Below are the code and all the weights of a small trained network. Each question names an input and a class and asks about switching units off, where a switched-off unit gives its printed mean instead of its output.

import numpy as np


def w(rows, s, z=0):
    codes = np.array(rows[::2]) - 128.0
    scale = np.full(codes.shape[1], s)
    scale[-1] = z or s
    return codes * scale


def f(y):
    return np.maximum(y, 0)


def log_softmax(a):
    a = a - a.max(-1, keepdims=True)
    return a - np.log(np.exp(a).sum(-1, keepdims=True))


def net(x, mask):
    res = np.array(x, float).reshape(1, 7) / 4 @ E
    y = f(res @ A[0][:, :-1].T + A[0][:, -1])
    res = res + np.where(mask, y, B[0][:, -1]) @ B[0][:, :-1]
    return log_softmax(res[-1] @ U[:, :-1].T + U[:, -1])


A, B = {}, {}
E = w([
[108,135,146,119,254,106,196,79,157,90],'x0',
[232,133,129,186,125,200,200,110,108,145],'x1',
[128,126,126,128,128,128,128,128,127,127],'x2',
[87,136,146,107,69,148,133,9,132,106],'x3',
[128,126,125,128,128,128,128,128,127,128],'x4',
[164,136,139,136,67,6,219,136,143,155],'x5',
[189,128,147,127,174,96,50,68,125,232],'x6',
],0.0092)
A[0] = w([
[110,136,142,126,147,182,76,133,109,103,61],'N0',
[75,122,129,127,80,152,177,149,119,64,56],'N1',
[127,124,129,121,115,126,131,89,126,114,71],'N2',
[106,119,131,112,216,106,192,61,133,94,58],'N3',
[146,137,137,114,139,99,82,86,126,167,67],'N4',
[106,128,119,127,114,150,152,158,121,106,35],'N5',
[128,131,114,118,70,135,106,132,132,147,61],'N6',
[167,125,120,126,161,100,82,48,129,182,51],'N7',
[151,122,128,135,190,105,121,251,124,133,26],'N8',
[134,134,130,126,75,13,200,97,133,128,51],'N9',
[91,115,143,115,99,111,111,85,133,118,107],'N10',
[131,117,135,130,137,111,113,116,99,137,99],'N11',
[147,114,127,127,49,165,91,137,127,146,58],'N12',
[88,126,119,118,164,241,71,90,134,102,71],'N13',
[126,125,137,127,151,171,103,143,131,121,8],'N14',
[89,123,124,118,101,164,168,147,125,70,68],'N15',
[116,138,150,121,175,120,154,109,132,111,81],'N16',
[101,135,138,139,187,116,149,108,132,113,30],'N17',
[202,139,139,148,119,203,194,99,127,131,44],'N18',
[161,125,118,144,126,150,146,104,117,127,53],'N19',
[120,130,137,138,79,162,153,17,130,123,53],'N20',
[129,130,117,127,40,134,91,148,116,134,61],'N21',
[119,131,133,121,106,121,124,85,118,117,64],'N22',
[164,122,142,141,124,146,164,128,118,134,65],'N23',
[31,135,134,106,139,42,76,130,125,101,39],'N24',
[96,133,113,124,131,143,177,143,136,80,67],'N25',
[80,123,131,111,124,85,85,131,134,124,40],'N26',
[151,115,129,131,141,104,86,78,115,164,61],'N27',
[164,133,129,120,122,185,169,91,115,138,49],'N28',
[145,126,131,119,79,45,179,107,126,153,23],'N29',
[79,129,124,112,81,117,132,42,124,100,69],'N30',
[129,114,144,131,65,138,92,150,107,123,59],'N31',
[126,113,117,112,179,117,152,101,117,119,65],'N32',
],0.021,0.013)
B[0] = w([
[136,87,127,132,121,116,137,128,58,126,187],'N0',
[127,119,235,148,126,122,127,120,183,134,203],'N1',
[136,149,122,103,143,130,127,119,121,131,144],'N2',
[119,195,70,238,125,133,122,127,131,123,211],'N3',
[126,120,202,148,127,136,129,123,171,118,184],'N4',
[126,111,184,130,140,127,129,115,150,137,150],'N5',
[128,161,108,178,105,136,127,154,116,137,169],'N6',
[130,134,242,145,125,120,133,138,178,128,207],'N7',
[126,240,126,7,125,135,128,118,87,128,214],'N8',
[129,57,143,145,123,133,118,119,16,134,229],'N9',
[133,148,108,64,119,128,126,136,127,134,181],'N10',
[119,129,151,131,130,129,144,133,138,119,143],'N11',
[120,174,77,200,138,126,134,128,151,122,199],'N12',
[127,51,135,135,126,128,126,115,5,131,249],'N13',
[125,99,118,108,119,120,127,118,79,122,144],'N14',
[131,124,218,135,126,129,131,138,168,132,193],'N15',
[134,157,98,179,129,127,133,139,128,125,165],'N16',
[134,156,99,185,131,119,127,129,125,135,158],'N17',
[125,55,59,84,118,117,119,127,208,126,208],'N18',
[124,97,106,111,133,131,139,129,159,116,149],'N19',
[136,220,118,36,128,133,121,139,103,132,204],'N20',
[130,172,88,214,155,134,129,115,134,122,203],'N21',
[131,157,113,95,125,102,124,131,118,129,150],'N22',
[123,91,108,109,141,137,115,158,149,129,158],'N23',
[135,49,44,79,127,133,126,143,219,126,222],'N24',
[135,132,197,151,130,123,125,121,162,133,177],'N25',
[133,77,80,110,133,126,144,134,184,131,173],'N26',
[118,127,202,141,130,128,132,117,165,131,180],'N27',
[123,89,84,89,138,129,135,144,165,130,169],'N28',
[121,74,129,135,134,129,132,113,46,117,196],'N29',
[122,206,121,53,141,134,133,128,109,124,203],'N30',
[131,159,98,190,117,118,128,121,133,126,180],'N31',
[132,155,104,173,109,134,124,127,134,135,157],'N32',
],0.035,0.018)
U = w([
[131,92,144,157,92,133,100,109,1,140,62],'0',
[130,201,93,231,99,140,103,130,98,141,254],'1',
[131,145,233,151,97,129,116,124,133,150,82],'2',
[137,88,76,102,98,135,108,150,149,135,192],'3',
[139,228,134,62,105,147,101,125,61,149,28],'4',
],0.0055,0.0021)

Each question gives the input, the list of numbers given to net, and the class t.
The units are the neurons (one row each of A and B). Each row of codes is followed by its name. A weight is (code - 128) times the scale printed after its matrix; where a second scale follows, it is the last column's (A, B and U).
mask holds one flag per neuron, in row order. A switched-off neuron (its flag False) gives its mean, the last column of its row in B, instead of its output. The means were averaged over made-up inputs and are rounded, as every weight is.
A unit's drop is (log p(t) with every unit on - log p(t) with that unit switched off) / (log p(t) with every unit on - log p(t) with every unit switched off).
The circuit of an input: a set's keep is (log p(t) with only the set's units on - log p(t) with every unit switched off) / (log p(t) with every unit on - log p(t) with every unit switched off). Starting from the 12 units with the biggest drops (on a tie, the unit counted first), units are removed one at a time, each time the one whose removal leaves the highest keep (on an exact tie, the one counted first), for as long as the keep stays at least 0.8.
units of the circuit, in order: the units of the circuit, biggest drop first
k most important neurons: the k neurons with the biggest drops, biggest first
drop when u is switched off: that unit's drop, to one decimal
input [-6,-2,2,-8,3,-4,-2], class 4: units of the circuit, in order -> (N8)
input [6,5,2,-8,5,-7,7], class 4: 4 most important neurons -> (N8 N9 N29 N1)
input [-7,3,8,1,-3,-3,-7], class 1: 4 most important neurons -> (N12 N21 N31 N7)
input [0,5,-5,7,1,-3,2], class 4: 2 most important neurons -> (N20 N24)
input [2,8,7,3,2,-1,7], class 3: 2 most important neurons -> (N18 N28)
input [-6,6,-4,5,-3,5,3], class 1: 3 most important neurons -> (N12 N24 N21)
input [-5,1,6,-8,-8,0,-8], class 2: 3 most important neurons -> (N1 N15 N20)
input [1,-7,0,-4,5,-4,7], class 2: 2 most important neurons -> (N7 N4)
input [-7,-7,-6,-4,-6,4,3], class 1: 2 most important neurons -> (N21 N18)
input [-8,-8,-4,5,3,-4,-1], class 1: 3 most important neurons -> (N21 N12 N31)
input [7,-5,6,4,-6,-6,-1], class 1: 2 most important neurons -> (N3 N9)
input [-5,8,2,8,1,2,-5], class 3: 2 most important neurons -> (N18 N28)
input [4,1,-1,7,-2,-3,6], class 4: 3 most important neurons -> (N20 N30 N1)
input [8,-7,8,-3,3,2,-1], class 1: units of the circuit, in order -> (N3)
input [4,2,2,5,-2,7,8], class 2: 3 most important neurons -> (N7 N13 N4)
input [4,5,3,-5,1,2,2], class 3: 3 most important neurons -> (N18 N20 N30)
input [7,-1,1,6,6,-4,-3], class 1: drop when N8 is switched off -> 0.1
input [-3,-3,4,8,0,-7,6], class 4: drop when N9 is switched off -> 3.3
input [-6,-2,-7,-7,4,-2,-6], class 4: drop when N17 is switched off -> 0.1
input [-2,-6,-6,-4,5,4,0], class 3: units of the circuit, in order -> (N24)
input [-3,2,-6,-4,-5,0,6], class 2: drop when N1 is switched off -> 0.0
